Facts:
{moketer,ninar} grizan loklik
{moketer,reban} grizan posal
{moketer} grizan fiflor
{flopam} grizan fograr
{flopam} grizan dipodri
{flopam} grizan skinades
{flopam} grizan klagam
{flopam,bufigak} grizan vitrages
{plimin} grizan stupe
{mefen,rabre} grizan klezafi
{mefen,ruplor} grizan plimir
{sterem,giste} grizan barem
{zugegrum,rabre} grizan fedrer
{zugegrum,rabre} grizan trafi
{zugegrum,tripem} grizan tekil
{skilor,robi} grizan tatosa
{skitak} grizan rakem
{skitak,ninar} grizan plisem
{grobos} grizan plosak
{grobos} grizan kilesku
{pugror,tripem,tristos} grizan likil
{pugror,sunum} grizan kodri
{tripem,brepaguk} grizan gusis
{tripem,giste} grizan brilum
{tripem,mevor,rabre} grizan moplin
{tripem,drefla,tranun} grizan drotik
{flomok,drusas} grizan nutim
{flomok,tavom} grizan brotris
{flomok} grizan fofim
{drelon} grizan rebor
{drelon,dretam} grizan tufle
{flubros,gregam} grizan madrostir
{venen,zirun,rabre} grizan gogo
{brepaguk} grizan risel
{brepaguk} grizan klaveskun
{brutrir,bufigak} grizan kuvis
{kloklal,lozik,skegrak} grizan treron
{drefla,robi} grizan grasko
{drefla,drusas} grizan fopir
{perubrer} grizan greve
{perubrer} grizan tuskur
{drusas} grizan mezetun
{soman} grizan sigre
{soman,gregam} grizan brezi
{sunum} grizan salin
{roroflil} grizan kose
{roroflil} grizan flurun
{ruplor} grizan plefle
{ruplor} grizan seklas
{ruplor} grizan febobrer
{pufisun} grizan kure
{bamem,brever} grizan kloben
{ninar} grizan kleres
{ninar} grizan skipo
{plustir} grizan rodam
{plustir} grizan ludi
{mustum} grizan gotrin
{mustum,tranun} grizan zimonim
{tranun,giste} grizan pustar
{tranun} grizan skubrum
{lozik} grizan grosker
{kadur} grizan klefiner
{kadur,gregam} grizan flamok
{fluzi} grizan stemu
{stoples} grizan steza
{zirun} grizan klatos
{dretam} grizan bruklo
{vosturun} grizan tipo
{tedrurik} grizan saran
{tedrurik} grizan brari
{tedrurik} grizan trimor
{tedrurik} grizan fupek
{giste} grizan dresi
{poge} grizan droklor
{rabre} grizan deplak
{tavom} grizan klobrastal
{skegrak} grizan brogar
{moketer,tramur,soman,bufigak,sunum} tubo molor
{droklor,biflar,flamok} tubo nebu
{flopam} tubo stemu
{zimonim,flubros,ruplor,klaveskun,plustir,lozik} tubo kilesku
{kodri,buston,mevor,treron,mustum} tubo komufli
{grasko,drelon,stupe,giste} tubo klabril
{plimin,droflus,brezi,brever,plefle} tubo brotris
{kloben,mefen,gogo,trobovos,skipo} tubo fopir
{fedrer,moplin,drefla,mezetun,plosak} tubo zovil
{beskas,gusis,madrostir} tubo tranun
{sterem,greve,deplak,digrofus,likil,barem} tubo fiflor
{dafun,kloklal,seklas} tubo dretam
{soger,tripem,perubrer,bamem} tubo klatos
{skilor,mose} tubo febobrer
{skitak,tatosa,sizas,kure} tubo stoples
{dresi,roroflil,ninar} tubo brepaguk
{fofim,duplum} tubo pivaplo
{brogar,sipon} tubo grosker
{fograr,pustar,steza} tubo klezafi
{grobos,kose,poge} tubo pugror
{sigre,robi} tubo rodam
{flomok,fatrebuk,pufisun,loklik} tubo nutim
{drotik,plamin} tubo venen
{plisem,fupek,skugir,flurun,trafi} tubo klobrastal
{selo,plimir} tubo rabre
{tekil,brari,rebor,ludi,klagam,zirun} tubo klefiner
{brilum,kuvis,tristos,salin,rakem} tubo vebes
{grevis} tubo brutrir
{vabretre,tedrurik,kleres,tavom} tubo sudragur
{drusas,reban,gebagu} tubo flili
{trimor} tubo bute
{lipok,vosturun} tubo vitrages
{tribrer,kadur,tufle} tubo tuskur
{brupal} tubo posal
{totran} tubo tipo
{fluzi} tubo saran
{skinades,gregam,bruklo} tubo zugegrum
{rilon} tubo skubrum
{dipodri} tubo risel

Known rows:
zugegrum: [-28   0   7  31  16  17  28  -5 -18  -9  -8  -2 -16 -15  -5 -11  17 -15
   1 -21   1   7 -38  22   1  -4]
grevis: [-20   4  16  38  21  23  17 -13 -24 -37  12   0  -6 -24 -21 -10 -12   3
  -6  -3  13   9 -10  17  10   1]
fiflor: [-47  13  10  41  42  30  59  20  -4 -56  18 -26   2  -7 -23  -3 -40   2
   6 -10  -8 -14 -25  20   7 -24]
stupe: [-18   5  17  37  17  22  17 -13 -29 -43  15  -3  -3 -25 -22  -8 -14   1
  -7  -4  15   3  -8  12  12   3]
gogo: [-15  34  33  31  -2  18   2  -5 -47 -48  14   7 -28 -26   3   0 -10 -17
  13 -22  16   4 -32  10  36  -1]
drusas: [-24  24  15  43  19  30  14 -20  -6 -18   4  26  13 -15 -27  -4   2   9
  -2   5   9  29  -8   3  -3   5]
vabretre: [-20   5  16  38  21  24  16 -14 -22 -36  11  -1  -4 -24 -23 -10 -12   3
  -7  -3  15   8 -10  18  10   3]
moketer: [ -8  21  14  68  32  23  32  -6 -18 -37  10  -1 -16 -13 -10  -1 -18  31
  -5  12  16  28 -36  37  12  -1]
barem: [-51  28  11  22  34  30  34 -11 -11 -52  13 -22  10 -10 -22  -3 -39 -16
  -2 -34   3  10  -9  11  35  -8]
selo: [-21   5  16  39  20  24  17 -13 -23 -37  12   0  -5 -23 -21 -10 -12   2
  -5  -3  13   8 -10  16   9   2]
fedrer: [-18  15  25  28   0  20  17  -4 -34 -36   6  -8  -2 -26 -15  -1  -1 -14
   2 -32  34   8 -22  10  25  10]
brupal: [-22   4  16  38  21  23  17 -13 -22 -37  12  -1  -5 -23 -21 -10 -11   3
  -5  -3  12   8 -10  17  10   2]
mezetun: [-15  26  22  36   5  28  10 -12 -25 -35  14  16  23 -15 -28   5  -6   5
  -2  -8  22  15  -6  -7   2   9]
bruklo: [-19   3  18  36  17  20  17 -13 -30 -44  17  -6  -6 -25 -22 -10 -14   2
  -4  -1  13   5  -5   9  12   1]
skegrak: [-22 -16   4  38  28  12  33 -15 -27 -22  10 -16 -23  -8 -15 -21   9   0
  -6   8 -16   3 -19  14 -10 -15]
gotrin: [-23   3  -3  25  19  13  26 -12 -38 -33   6  -5   2 -11  -7  -2  -6 -10
  -7 -15  -6 -17 -26   8  -7  -2]
klagam: [-35 -22  36   5  41  40 -12 -16 -14 -48  18  10  -4 -36  18 -10 -34   7
  -2  13  28  -1 -22  24  -1  21]
plimin: [-26  18  10  43  33   9  11 -20  -7 -21   9  19 -21 -48 -24 -21 -16  -2
 -19  11  -2  -8  -1  12  10   4]
dafun: [-20   4  15  40  21  22  16 -13 -23 -37  13  -1  -5 -24 -21 -10 -11   3
  -7  -2  13   9 -10  18  10   2]
tramur: [-12  15  21  44  17  24  11 -15 -33 -43  16   0 -13 -14 -14  -8 -13   6
  -2  -4  10  18 -19  20  17  -1]
drotik: [-24  30   9  24  10  17  16 -20 -35 -37   5   0  16 -21 -12   8 -12 -10
  -6 -25  17   1 -17  -3  16  13]

Rows:
No name comes twice in this set of rows, the named rows included.
[-41  -7  -4  40  11  38  11 -24 -55 -49 -16  23  15 -37 -34  -3   6  -4
  18  -5   6  11   0  54  13  -9]  flubros
[-20  29  13  27  10  21  14 -18 -27 -36  11  11  17 -22 -20   6 -11  -2
  -4 -11  17   5  -9  -5   9  12]  grasko
[-16 -14  19  56  27  44  -7 -22 -10 -31  25  16 -15 -16  -9 -12 -27   2
 -13 -12   8  20 -35  36   7  -5]  bufigak
[-44 -18  20  58   3  35  22 -20 -36 -29 -13  18  -3 -44 -23  -3  29  -8
  29  -6  14  35 -14  31  15 -16]  ruplor
[-20  27   9  40  18  27  18 -24 -12 -15   1  13  12  -5 -21  -1   4   7
  -9 -12  14  36 -16  10   5   9]  drefla
[-11  26  22  41  13  20   1 -16 -47 -55  25   8 -22 -18  -4  -4 -22   1
   3   0   2   5 -21  14  26  -4]  kloben
[-28  22   4  39  25  18  23 -25  -8 -10  -9   1  -8 -15  -8  -8   5  -5
 -11 -20  12  35 -27  25  20   8]  tripem
[-22  24   4  25  18  16  17 -24 -35 -39   5  -6   8 -19 -10   5 -18  -6
 -10 -24  14   2 -18   5  18  12]  pustar
[-27  -4  13  31  13  17  27   1 -24 -17  -1  -2 -17 -20  -9 -13  14 -17
   3 -17   3  -1 -33  19  -1  -9]  venen
[-21  18  -4  27  13  20  24 -21 -12 -36   2 -12  15 -27 -16  -3  -3 -14
 -20 -25  32  -6 -12   2  25  17]  brilum
[-23   8  33  29   1  21  16   2 -31 -37  10  -1  -7 -36 -20  -6  -2 -15
   8 -15  29   1 -14   6  20   4]  plimir
[-12   5   5  54  21  24  35  -3  -1 -47  14 -13   9 -34 -26  -5 -13  14
 -16   7  36 -11 -12  13  11  12]  rakem
[-23  -1  15  26   7  15  24   4 -32 -29   6  -5  -9 -24 -11  -8   5 -18
   3 -19   9 -17 -29  10   1  -4]  klatos
[-17  11   9  66  37  21  41  -5  -7 -30   4  -3  -9 -23 -17  -3 -16  30
  -7  12  20  19 -27  36   5   3]  ninar

Now the same things, written a new way:
Known rows:
skegrak: [ 13  -5  -8 -10  13  12  22 -13  -1 -12   9 -12  -6 -20  11   6   2   8
 -24   4   4  -1  -6   5   6 -11   8  18  -8   6]
febobrer: [  5   5  -5 -12  10   9  11 -13   2 -11   9   3   2 -15  12  13  -3   6
  -1   2 -16  12  -3   8   4  -7   8  31 -10   4]
klefiner: [  8  32  11 -33   6  -1  17 -27 -10   3  16 -15  -1 -33  14  11  -4   1
  -5  20  -7  -7   2 -12  11 -26  17  18  -9  19]
rilon: [ 6 -2  0 -5  0  1 -4  2  0  3  8  2 -3 -3  1  2 -3 -4 -4 -3  5 -5 -7 -5
  7 -4 -7 -1 -9  5]
perubrer: [  5  -7  -1  -1   2   2   1   4  -1   4   5   3  -5  -6   2   3  -4  -3
 -11   0   9  -7  -6  -7  10  -3  -8  -8  -9   4]
loklik: [ 14   2  11  -1  -3   1  -5  -6  -2   0  21   8   1  -1  -5   4  -2  -8
   2 -14   4   4 -13 -22   9   1 -10   7  -9  -4]
brezi: [  6  13   9  -1  -2  -1  -8  -1  -9  13   8   5   0  -8  11  12   0   5
  17 -12   1  -9 -11  14   8  -8 -17 -24 -10   7]
pivaplo: [ 14   3  -6 -13  12  10  13 -10  -3 -11  13  -6  -2 -20  11  11   1   3
  -6   2   0   3  -6   5   5  -7   6  20  -9   6]
fedrer: [  1  -6   3 -15   0  -5 -14  -5  12  -2   7  25   1  18 -18   4  -7  -5
   5   4  -5   7  -2   2   6   7   4   4 -10   7]
klobrastal: [ 12   2 -14 -22   6  20   9  -6   8 -10   7 -34   4 -34  35  15   1   3
  18   1 -18  -9 -19  -9  13   2  14   7 -10  -4]
risel: [  4   6  -5 -17  11   6   7 -16  -3 -18  14  -8  -1 -11   9   9   2   1
  -2   1  -1   5  -8  13   3  -1  15  17  -9  10]
flomok: [ -6  -7  -7  -2  10   6  -7  16  -1   7   9  -3  -2  -5  12   3  -7  -6
  -6  15   6  -9 -12 -16   9  -4 -12 -18 -11   1]
rebor: [ -3  15  10 -19  -6  -4   3 -12  -3  13   7 -10  -3  -1   1  -4  -6  -8
 -13   7  -2 -12  -4 -24   9 -20   7  16  -9   8]
kuvis: [ 15   2  -7  -9  -2  -2 -18   4   2  12   0  25  -5 -11  -7  10   1  -6
  23  -5   9  -5 -12 -15   4   2   5  23  -5   3]
tekil: [-22  17  11 -21  -5 -13  -6 -17  -3   2   6  -3   0   6   1  -3 -10 -12
  -5   7  -8  -6  -6 -17   7  -9  21   6 -10  13]
grobos: [  6  -7   0  -1   3   1   1   4  -1   4   5   3  -5  -6   3   3  -4  -3
 -10   0  10  -9  -6  -8   9  -4  -7  -8  -9   5]
bute: [ 13   3  -6 -13  12  10  14 -10  -2 -11  13  -8  -2 -20  12  10   1   3
  -7   3  -1   4  -6   5   5  -7   6  21  -9   7]
tufle: [ 8  1  2 -9 -3  3 -6 -2  2  7  8 -1 -2  6 -1  0 -1 -3  0 -8  0 -5 -8 -1
  6 -6 -7  7 -9  2]
kadur: [ 15  -1   6  -3   3  -1  -3   1  -3   8   8   6  -4 -18   3  10  -5   3
   0   3  11 -11  -2   2  12  -4 -16 -30  -8  12]
grosker: [ 15   3  -5 -16   9  13  15 -16   1  -9  11 -11  -3  -8   7   5   5   6
 -13  -2  -1   1  -7  10   3 -11   8  28  -9   4]
drelon: [  5  -8  -1  -1   2   2   2   4   0   4   4   1  -5  -5   3   2  -4  -3
 -14  -1  10  -9  -6  -7   9  -5  -8  -6  -9   4]

Rows:
No name comes twice in this set of rows, the named rows included.
[  4  -6   8  16   9  -4  -2   0 -11   4  16  35  -7  -5 -14   8  -2  -5
 -17   0  22   7 -13 -22   7  -4 -14  -1  -9   1]  moketer
[  2   7 -11 -20  16  15   1  -3  -1  -6  19 -13   3  -6  17   9   1  -1
   6  14  -6   5 -13   2   3  -6   4  17 -11   1]  nutim
[ 30  -5  -6 -24  14  10  10 -11   8  -9  17  10  -3  -8 -12  11   1   1
  -7  18   8   8   0   4   7  -1   7  22  -8   7]  zovil
[ -6  -3  -6  -7  16   2  15 -12  -2 -22   6   2  -2 -22  14  13  -5   2
 -13   7  -5   8  -3   7   6   1  17   8 -10  12]  zugegrum
[ -3   2  -5 -10   4   6 -14  10   1  10  12  -3   1   6   9   2  -4  -6
   6   9  -3  -5 -12 -12   6  -5 -11  -4 -11   0]  fofim
[  5  -9   0  -2   0   4   3  -1   2   4   4  -3  -6   2  -1  -2  -2  -1
 -18  -4   8 -11  -7  -3   8  -7  -7  -2  -9   3]  kloklal
[ -2   2  -1 -10   1   2 -13   3   1   5  12  -2   0  11   3   0  -2  -7
   7   2   2  -6 -13  -3   5  -2  -5  -3 -10   2]  tatosa
[  7  -3   1  -8  -3   4  -2  -3   2   6   6  -4  -4   9  -2  -3   0  -1
 -11  -8   2  -8  -9   0   5  -8  -5   7  -9   2]  brogar
[  2   7  -8 -19  14   6   3 -13  -4 -18  17 -12   0  -7   9   6   3  -2
  -1   5   3   1 -12  12   3   1  17  10  -9  11]  skubrum
[ -3   2   1 -10   0  -4 -12  -4  -1  -4   9  -1  -2   9  -3  -2  -1  -8
   1  -4   7  -7 -12   4   5   4   5 -11  -9   9]  dresi
[ -4  -7  -6  -2   8   6  -6  14   0   8   9  -1  -2  -4  10   4  -6  -6
  -6  11   5  -8 -10 -16   9  -4 -11 -13 -11   1]  tavom
[ 12   0  -7 -10  13  10  17  -8  -2 -11  12  -6  -3 -21  11  11   1   3
 -11   6   5   3  -5   3   7  -6   5  15  -9   7]  stoples
[ 20   7   2 -10  10  10  11 -17  -5 -15  25  -5   1 -19   7  11   3   0
  -2  -5  -3  12 -10  -8   6  -3   4  28  -9   2]  posal

The same things again, as new rows of numbers:
Known rows:
flamok: [ 4 -5  1 -2 -7 -1 -8  1  6 -4 -3  4 -5 -6  8  2  2 -2  7 -3  8  0 -1 -2
  1  0  5 -6 -1 11  0  3 -2  1  5 -1  2]
stoples: [-19   6 -12 -12  -8  -6   7 -14   9   5   7   1 -23 -21 -17 -13   3  11
  -8   2  19  12   0   7   0 -10 -15  -8  21 -27  13  12 -11  -4  15  10
  -1]
buston: [  1  -4   1   1  -9  -2   2   0   4   3  -3   4   5 -12   7   0   2  -4
   5  -5   9  -1  -2   0   1  -2   4   1   8  -2  -9  -1   1   0   1   2
   0]
rakem: [  5  12  -4   9  -8   0  -2  -8   5  -3   5   5 -11 -24   7   0   2  -6
   4  -7   1  -7 -10  -6   3   9  13  -3  18   5 -22   4  -9   8  -7  -7
   7]
tramur: [  5 -10  10  -8 -10  -6   4   4   3   1  -3   3  15  -8  12   3   2  -1
   8   1  15   0  -1   5   0  -6   6  -1  -1 -14   3  -4   7   8   5  12
  -3]
greve: [ 12  -2 -11 -11   9  -1 -26  -8  -2  -8  -9  -2   0  18   6  12   6   0
  -3  -2   5  -2 -12  -4  -1 -20 -18 -26   1   7  10 -25  11   7   4  -6
   7]
brutrir: [-15 -17  -8  -3  -4  -3  15   0   7  10  -9   3  -5  11 -11  -9  -2   4
  -3   2  12  14  15  -1  -4   0  -2 -10  11 -39  -3   3  -3   3   6   6
 -13]
zimonim: [ 14 -17   2  -7 -29   4  10  -7  12   0   3  -2  21  -4  -5   2  -1   6
   4  -2  11  -6   1 -11   1   2   3  -8 -32  44   2   9   3   8  -2  -7
  -6]
skubrum: [ -7  -9  -4  -8   2   5   2   0   8  -3  -7   1 -25  -1  -5  -6  -2   7
   5   1  10  10  17  -2  -4  -2  11 -15   1 -17  -2   6 -10  12   4  -3
  -8]
klatos: [ -7  -9  -3  -7   2   4   2   0   9  -3  -6   1 -26  -3  -4  -6  -1   7
   5   0  10  10  16  -1  -3  -2  11 -14   2 -16  -3   6 -10  12   4  -3
  -7]
tribrer: [ 2 -7  1  0 -8 -2 -1  1  4  1 -5  5  4 -4  3  1  0 -1  4 -4  9  0 -1 -1
  1 -2  2 -1  2  2 -1 -1  2 -2  3  2 -3]
plefle: [  0 -11   7  -1  -5  -9  -6   6   3   0  -2   5 -13   4   4   4  -2  -1
   8  -4   9   5   0   2   3  -3  12  -6 -18  12  10   6   7   2   9   2
   0]
tripem: [  1  -8   1   2  -8  -4   5   0   3   5  -7   7   9 -10   2  -2  -1  -3
   1  -3   9  -3   0   1   1  -5   0   4   5  -1  -2  -2   9  -7   1   7
 -11]
vosturun: [ 19 -22   8   4   4   2   3  -2  -5 -12   2   5  11   5  10  -8   4 -13
  -1   6   6 -28  21  -7  -1  -6   5  -3   1   2   6 -15  -1 -21  -8  13
  10]
fiflor: [  8  11 -17 -16  15   3 -21  -1   2 -22 -17   2 -17  35  -6   2   1  18
  -4   6   6  24   9  -5 -12 -16   4 -18   4  -7   2 -11  11  20  -5   2
 -14]
tatosa: [ 1 -2  1 -2 -8 -4 -3  2  4 -1 -4  4 -7 -7  5  3  0 -4  8 -4  9  4  0 -2
  2 -4  8 -4 -8 10 -4  5  0  3  3 -3 -3]
komufli: [ -7  -9  -3  -4   2   6   7  -2   8   2  -4   1 -13  -9  -1  -8   1   6
   2  -1  10   4  14   1  -4   0   8  -9  19 -30  -9   0  -9  10   2   1
  -5]
flurun: [-10 -17   7  12  -4  -2  -9  10   6   6   2   4  -9  45 -10   9  -4  12
   0 -20   0  20 -16  -1  10  12   3  -2  -1  -5   6  -1  -3   4  11 -10
  27]
kilesku: [ 10 -48 -13  -9 -25  12   5  -8  29   6  -6  -3  24   5   6  -5  -1  10
   3  12   6 -15  20 -11 -14  29   0 -35 -17  30   8  12   1  18  11  -4
 -16]
tavom: [  1  -7   1   2  -9  -5   5   0   2   5  -7   7   9  -9   2  -2  -1  -3
   1  -3   9  -2   1   0   1  -4   0   4   4   0  -2  -2   9  -7   1   7
 -11]
fluzi: [ -4 -38   4   7  -7  -5  20   8  -5  14  -1   0  33  57  -2   1   5 -17
  -3  -2   7   6  11 -11   5   2 -10  -6   0 -42  -7 -18  -5 -13   1   3
  20]

Rows:
No name comes twice in this set of rows, the named rows included.
[  3 -22   1   0   0   4  -6  -8   3   9  -1   0  11 -15   7   1   3  -4
  -4  -7   8 -23  -7   3   3  -7 -20 -13  17 -10  10 -20   1  -8   9   0
  10]  perubrer
[-10  16  -7 -12 -19 -12  -5 -10   5   0  11   1 -20 -23  -6   1   6   0
   3  -3  17  14 -17   2   7 -11 -10  -6  -1  10  10  17 -10  -4  16   1
  10]  steza
[  0 -16   2  -2   7  16   3   0   9  -4  -7   2  -2   6  -7  -9  -2  20
  -4  -5   7  -1  14   2  -4   1   2  -2  27 -34   0 -11  -9   5  -1   5
   1]  dretam
[ -2  -9   2   4  -8   4  -5  10  11  11 -22   6   7  -7   7   9  -7   8
  11 -14   4  10  -8   2   0   4   9   1   2   2 -15  -1  13  18   2 -10
 -22]  kure
[ -4 -14   5   5 -11   7   5   7   6  10  -7   3  27  26  -5   5  -1  11
  -2 -15   7  15 -12   1   4   4  -9   8  21 -29  -6 -13   0   2   3   0
  11]  roroflil
[ 11 -23   4  -6  14  11   0  -2   1 -19   4  -1 -23  13   3 -12   4  -3
   3   9   7 -15  36  -9  -5  -3  17 -21  -2 -15   5  -7 -21  -2  -5   2
  14]  tipo
[ -3 -17   8 -15  -1   0  10   3   7   0  -4   0  -2  -3   5  -5   1  10
   6   6  18   5  15   8  -6  -5   9 -12   7 -44   5  -4  -2  20   7  13
  -7]  molor
[ -2 -14   1   8  -8   3   3   8  10  17 -26   9  23 -10   4   4  -8   9
   4 -13   5   3  -7   5  -1   4   1   9  14  -9 -13  -9  21   9   0   0
 -29]  pufisun
[ 10   8 -12  -6   0 -11  -9  -2  -4  -7 -17   8  14  21  -2   4   0   3
  -6   3   7  12  -4  -3  -6 -19  -7   0   1   6   0 -14  28  -1  -6  11
 -21]  sterem

